Here is a tiny trained network, its code and every weight. The questions are about switching its units off for an input and a class, where a switched-off unit gives its printed mean instead of its output.

import numpy as np


def w(rows, s, z=0):
    codes = np.array(rows[::2]) - 128.0
    scale = np.full(codes.shape[1], s)
    scale[-1] = z or s
    return codes * scale


def norm(h):
    return h / np.sqrt((h * h).mean(-1, keepdims=True) + 1e-5)


def f(y):
    return y / 2 * (1 + np.tanh(0.7978845608 * (y + 0.044715 * y**3)))


def log_softmax(a):
    a = a - a.max(-1, keepdims=True)
    return a - np.log(np.exp(a).sum(-1, keepdims=True))


def net(x, mask):
    res = np.array(x, float).reshape(1, 3) / 4 @ E
    u = 0
    for l in range(4):
        y = f(norm(res) @ A[l][:, :-1].T + A[l][:, -1])
        res = res + np.where(mask[u : u + 7], y, B[l][:, -1]) @ B[l][:, :-1]
        u += 7
    return log_softmax(norm(res)[-1] @ U[:, :-1].T + U[:, -1])


A, B = {}, {}
E = w([
[207,89,214,69],'x0',
[51,101,254,156],'x1',
[139,246,197,233],'x2',
],0.0038)
A[0] = w([
[90,219,102,117,76],'0.n1',
[73,122,204,74,60],'0.n2',
[111,151,140,173,4],'0.n3',
[69,158,81,156,74],'0.n4',
[3,97,156,173,121],'0.n5',
[111,57,72,116,183],'0.n6',
[167,160,169,194,131],'0.n7',
],0.0075,0.0041)
B[0] = w([
[35,112,166,71,144],'0.n1',
[215,4,92,221,154],'0.n2',
[176,172,204,40,107],'0.n3',
[113,164,88,123,156],'0.n4',
[165,75,81,206,254],'0.n5',
[40,246,182,132,229],'0.n6',
[34,219,110,45,195],'0.n7',
],0.0044,0.0032)
A[1] = w([
[144,166,134,157,4],'1.n1',
[69,3,79,64,161],'1.n2',
[177,139,216,33,181],'1.n3',
[70,58,181,103,140],'1.n4',
[182,153,50,71,86],'1.n5',
[255,94,185,116,125],'1.n6',
[108,110,141,100,58],'1.n7',
],0.0077,0.0028)
B[1] = w([
[85,168,131,84,102],'1.n1',
[120,254,187,104,251],'1.n2',
[31,164,42,133,247],'1.n3',
[201,157,139,189,188],'1.n4',
[210,111,173,199,194],'1.n5',
[32,116,30,191,231],'1.n6',
[128,156,131,190,102],'1.n7',
],0.0068,0.0028)
A[2] = w([
[108,182,141,116,44],'2.n1',
[156,114,180,80,73],'2.n2',
[181,174,33,136,111],'2.n3',
[124,74,218,167,148],'2.n4',
[254,128,175,139,4],'2.n5',
[11,98,60,147,73],'2.n6',
[75,126,57,121,145],'2.n7',
],0.0076,0.0035)
B[2] = w([
[120,113,164,90,143],'2.n1',
[2,142,56,144,97],'2.n2',
[139,66,171,219,199],'2.n3',
[222,135,51,134,160],'2.n4',
[103,59,78,169,119],'2.n5',
[83,80,35,119,252],'2.n6',
[13,72,155,122,222],'2.n7',
],0.0059,0.0042)
A[3] = w([
[225,125,105,3,164],'3.n1',
[125,130,66,104,77],'3.n2',
[173,161,167,110,2],'3.n3',
[113,31,65,81,86],'3.n4',
[69,133,140,183,27],'3.n5',
[246,151,229,125,68],'3.n6',
[88,226,201,170,154],'3.n7',
],0.0057,0.0037)
B[3] = w([
[133,243,160,161,100],'3.n1',
[75,126,191,111,114],'3.n2',
[60,192,111,178,88],'3.n3',
[2,191,39,83,142],'3.n4',
[133,80,68,115,144],'3.n5',
[23,88,128,127,152],'3.n6',
[168,154,124,54,252],'3.n7',
],0.0061,0.0029)
U = w([
[30,124,59,172,252],'0',
[124,227,174,67,231],'1',
[216,53,120,254,151],'2',
[89,85,124,110,114],'3',
[162,14,194,71,2],'4',
],0.0087,0.0046)

Each question gives the input, the list of numbers given to net, and the class t.
The units are the neurons (one row each of A and B). Each row of codes is followed by its name. A weight is (code - 128) times the scale printed after its matrix; where a second scale follows, it is the last column's (A, B and U).
mask holds one flag per neuron, layer by layer. A switched-off neuron (its flag False) gives its mean, the last column of its row in B, instead of its output. The means were averaged over made-up inputs and are rounded, as every weight is.
A unit's drop is (log p(t) with every unit on - log p(t) with that unit switched off) / (log p(t) with every unit on - log p(t) with every unit switched off).
The circuit of an input: a set's keep is (log p(t) with only the set's units on - log p(t) with every unit switched off) / (log p(t) with every unit on - log p(t) with every unit switched off). Starting from the 12 units with the biggest drops (on a tie, the unit counted first), units are removed one at a time, each time the one whose removal leaves the highest keep (on an exact tie, the one counted first), for as long as the keep stays at least 0.8.
circuit, biggest first: the units of the circuit, biggest drop first
unit that matters most: the unit with the biggest drop
k most important neurons: the k neurons with the biggest drops, biggest first
top k neurons in layer l: the k neurons of layer l with the biggest drops, biggest first
drop of u: that unit's drop, to one decimal
input [6,4,-5], class 0: 3 most important neurons => 1.n6, 1.n3, 0.n7
input [-4,8,-5], class 2: unit that matters most => 0.n5
input [-5,8,-7], class 2: circuit, biggest first => 1.n3, 1.n4
input [-5,6,-4], class 2: 4 most important neurons => 0.n5, 1.n3, 1.n6, 0.n7
input [-5,-7,8], class 1: circuit, biggest first => 1.n6, 0.n5, 3.n7, 2.n6
input [3,-5,4], class 2: 2 most important neurons => 0.n6, 1.n2
input [8,7,5], class 0: circuit, biggest first => 1.n6, 1.n3, 0.n6
input [6,6,-7], class 1: top 2 neurons in layer 2 => 2.n3, 2.n7
input [4,6,-6], class 1: 4 most important neurons => 1.n2, 1.n4, 1.n5, 2.n3
input [-6,3,8], class 1: 3 most important neurons => 1.n6, 1.n3, 3.n7
input [8,1,6], class 0: 2 most important neurons => 1.n3, 0.n6
input [8,-7,-7], class 0: 3 most important neurons => 1.n3, 1.n6, 0.n7
input [6,-5,6], class 0: 2 most important neurons => 1.n3, 0.n6
input [4,-3,-7], class 1: circuit, biggest first => 1.n2
input [7,3,7], class 0: 3 most important neurons => 1.n3, 0.n6, 1.n6
input [-4,0,6], class 1: 3 most important neurons => 1.n6, 1.n3, 0.n3
input [-1,-2,1], class 3: top 3 neurons in layer 0 => 0.n1, 0.n2, 0.n5
input [8,-3,-6], class 0: 2 most important neurons => 1.n3, 1.n6
input [7,6,6], class 0: top 4 neurons in layer 1 => 1.n6, 1.n3, 1.n2, 1.n5
input [6,4,-1], class 0: unit that matters most => 1.n6
input [6,8,-3], class 2: 2 most important neurons => 1.n4, 0.n2
input [7,-6,-5], class 0: top 2 neurons in layer 1 => 1.n3, 1.n6
input [2,-6,-4], class 2: drop of 1.n5 => 2.0
input [2,-6,-1], class 2: drop of 1.n5 => 0.4
